Below are the code and all the weights of a small trained network. Each question names an input and a class and asks about switching units off, where a switched-off unit gives its printed mean instead of its output.

import numpy as np


def w(rows, s, z=0):
    codes = np.array(rows[::2]) - 128.0
    scale = np.full(codes.shape[1], s)
    scale[-1] = z or s
    return codes * scale


def norm(h):
    return h / np.sqrt((h * h).mean(-1, keepdims=True) + 1e-5)


def f(y):
    return y / 2 * (1 + np.tanh(0.7978845608 * (y + 0.044715 * y**3)))


def log_softmax(a):
    a = a - a.max(-1, keepdims=True)
    return a - np.log(np.exp(a).sum(-1, keepdims=True))


def net(x, mask):
    res = np.array(x, float).reshape(1, 8) / 4 @ E
    u = 0
    for l in range(3):
        y = f(norm(res) @ A[l][:, :-1].T + A[l][:, -1])
        res = res + np.where(mask[u : u + 3], y, B[l][:, -1]) @ B[l][:, :-1]
        u += 3
    return log_softmax(norm(res)[-1] @ U[:, :-1].T + U[:, -1])


A, B = {}, {}
E = w([
[135,109,129,114,117,129,134,110,129,132,127],'x0',
[134,124,82,123,109,132,130,121,141,112,143],'x1',
[195,124,183,48,133,127,124,246,144,144,186],'x2',
[161,131,135,127,109,143,129,122,129,147,136],'x3',
[113,135,84,98,183,174,186,167,44,177,91],'x4',
[141,159,156,133,114,45,188,123,133,2,102],'x5',
[165,130,148,127,130,137,116,120,108,132,130],'x6',
[137,147,127,112,120,152,123,133,147,121,112],'x7',
],0.0089)
A[0] = w([
[113,3,147,158,160,207,91,194,185,117,167,251],'L0N1',
[95,188,98,180,160,144,11,70,132,198,121,120],'L0N2',
[85,118,168,197,86,108,108,43,115,49,151,157],'L0N3',
],0.0065,0.002)
B[0] = w([
[149,243,26,183,102,60,53,161,51,187,210,236],'L0N1',
[31,20,130,101,75,119,77,167,146,76,88,234],'L0N2',
[187,166,159,162,79,255,135,133,216,168,72,254],'L0N3',
],0.0093,0.0048)
A[1] = w([
[122,133,123,187,133,1,63,104,175,62,85,238],'L1N1',
[169,108,153,146,155,41,105,94,211,106,139,58],'L1N2',
[64,42,136,71,106,232,163,120,127,175,166,254],'L1N3',
],0.0077,0.0007)
B[1] = w([
[246,130,179,127,143,109,138,52,145,117,136,228],'L1N1',
[141,99,123,34,134,156,68,157,146,126,200,175],'L1N2',
[93,154,77,174,176,94,118,134,90,111,55,255],'L1N3',
],0.014,0.0031)
A[2] = w([
[154,124,153,110,125,117,254,127,72,95,100,141],'L2N1',
[147,131,142,149,90,92,79,102,135,156,93,56],'L2N2',
[154,129,158,121,88,95,68,128,145,124,158,2],'L2N3',
],0.011,0.0011)
B[2] = w([
[51,135,43,106,34,145,112,143,132,127,186,254],'L2N1',
[67,201,98,177,7,213,153,160,131,83,105,198],'L2N2',
[37,65,138,52,123,94,235,207,104,118,92,225],'L2N3',
],0.012,0.0058)
U = w([
[27,159,100,205,42,210,71,76,136,42,110,159],'0',
[78,155,136,80,91,80,123,199,105,159,231,212],'1',
[157,184,254,164,89,239,167,25,226,105,91,2],'2',
[206,10,187,40,167,39,140,170,163,36,153,15],'3',
[48,65,101,183,208,118,49,81,85,129,59,224],'4',
[188,217,118,134,229,180,47,152,23,200,214,139],'5',
],0.008,0.0022)

Each question gives the input, the list of numbers given to net, and the class t.
The units are the neurons (one row each of A and B). Each row of codes is followed by its name. A weight is (code - 128) times the scale printed after its matrix; where a second scale follows, it is the last column's (A, B and U).
mask holds one flag per neuron, layer by layer. A switched-off neuron (its flag False) gives its mean, the last column of its row in B, instead of its output. The means were averaged over made-up inputs and are rounded, as every weight is.
A unit's drop is (log p(t) with every unit on - log p(t) with that unit switched off) / (log p(t) with every unit on - log p(t) with every unit switched off).
The circuit of an input: a set's keep is (log p(t) with only the set's units on - log p(t) with every unit switched off) / (log p(t) with every unit on - log p(t) with every unit switched off). Starting from all 9 units, units are removed one at a time, each time the one whose removal leaves the highest keep (on an exact tie, the one counted first), for as long as the keep stays at least 0.8.
circuit, biggest first: the units of the circuit, biggest drop first
unit that matters most: the unit with the biggest drop
k most important neurons: the k neurons with the biggest drops, biggest first
k most important neurons of layer l: the k neurons of layer l with the biggest drops, biggest first
input [4,8,4,6,3,-3,0,-7], class 5: circuit, biggest first -> (L2N1 L0N2)
input [3,-7,-6,-4,-8,6,-5,-8], class 2: unit that matters most -> L0N3
input [-7,7,-5,-4,2,0,-8,-1], class 4: circuit, biggest first -> (L2N1 L2N2)
input [-7,6,-6,1,3,-6,6,-2], class 4: circuit, biggest first -> (L1N3 L2N1 L0N1)
input [6,-4,5,-1,3,0,-3,-7], class 5: circuit, biggest first -> (L2N3 L0N2)
input [-1,-6,6,-2,5,-6,-7,4], class 5: circuit, biggest first -> (L2N3 L2N1)
input [8,8,5,-1,3,-4,7,3], class 5: circuit, biggest first -> (L2N1 L0N2)
input [-2,4,-8,-7,2,-2,-4,1], class 4: 3 most important neurons -> (L0N1 L1N3 L2N1)
input [1,-2,6,0,2,-1,1,6], class 5: circuit, biggest first -> (L0N2 L2N1)
input [5,-1,-3,-3,7,0,-3,4], class 4: 2 most important neurons -> (L1N3 L2N2)
input [6,-4,-6,-8,2,-6,-4,2], class 4: circuit, biggest first -> (L1N3 L2N1)
input [-2,-8,2,4,-5,8,0,-6], class 3: 2 most important neurons -> (L1N2 L2N3)
input [-5,-7,3,-5,6,-1,-2,-8], class 5: 2 most important neurons -> (L2N3 L0N2)
input [-5,4,1,-7,-6,-3,-3,7], class 1: circuit, biggest first -> (L2N3)
input [1,-8,0,-5,8,-4,3,-1], class 4: 2 most important neurons -> (L1N3 L0N1)
input [6,6,-5,6,1,-7,1,-4], class 4: 3 most important neurons -> (L1N3 L2N1 L0N3)
input [-2,0,4,3,4,0,4,1], class 5: 3 most important neurons -> (L2N3 L2N2 L1N1)
input [-5,4,5,0,2,-2,-1,0], class 5: 2 most important neurons -> (L0N2 L2N1)
input [0,-5,1,4,-6,8,-3,6], class 3: 2 most important neurons -> (L1N2 L2N3)
input [0,8,-3,3,0,8,-8,0], class 2: most important neuron of layer 0 -> (L0N3)
input [-8,7,-5,8,0,2,-2,8], class 2: 2 most important neurons of layer 2 -> (L2N1 L2N3)
input [3,6,7,-4,3,0,-8,-6], class 5: 2 most important neurons of layer 0 -> (L0N2 L0N1)
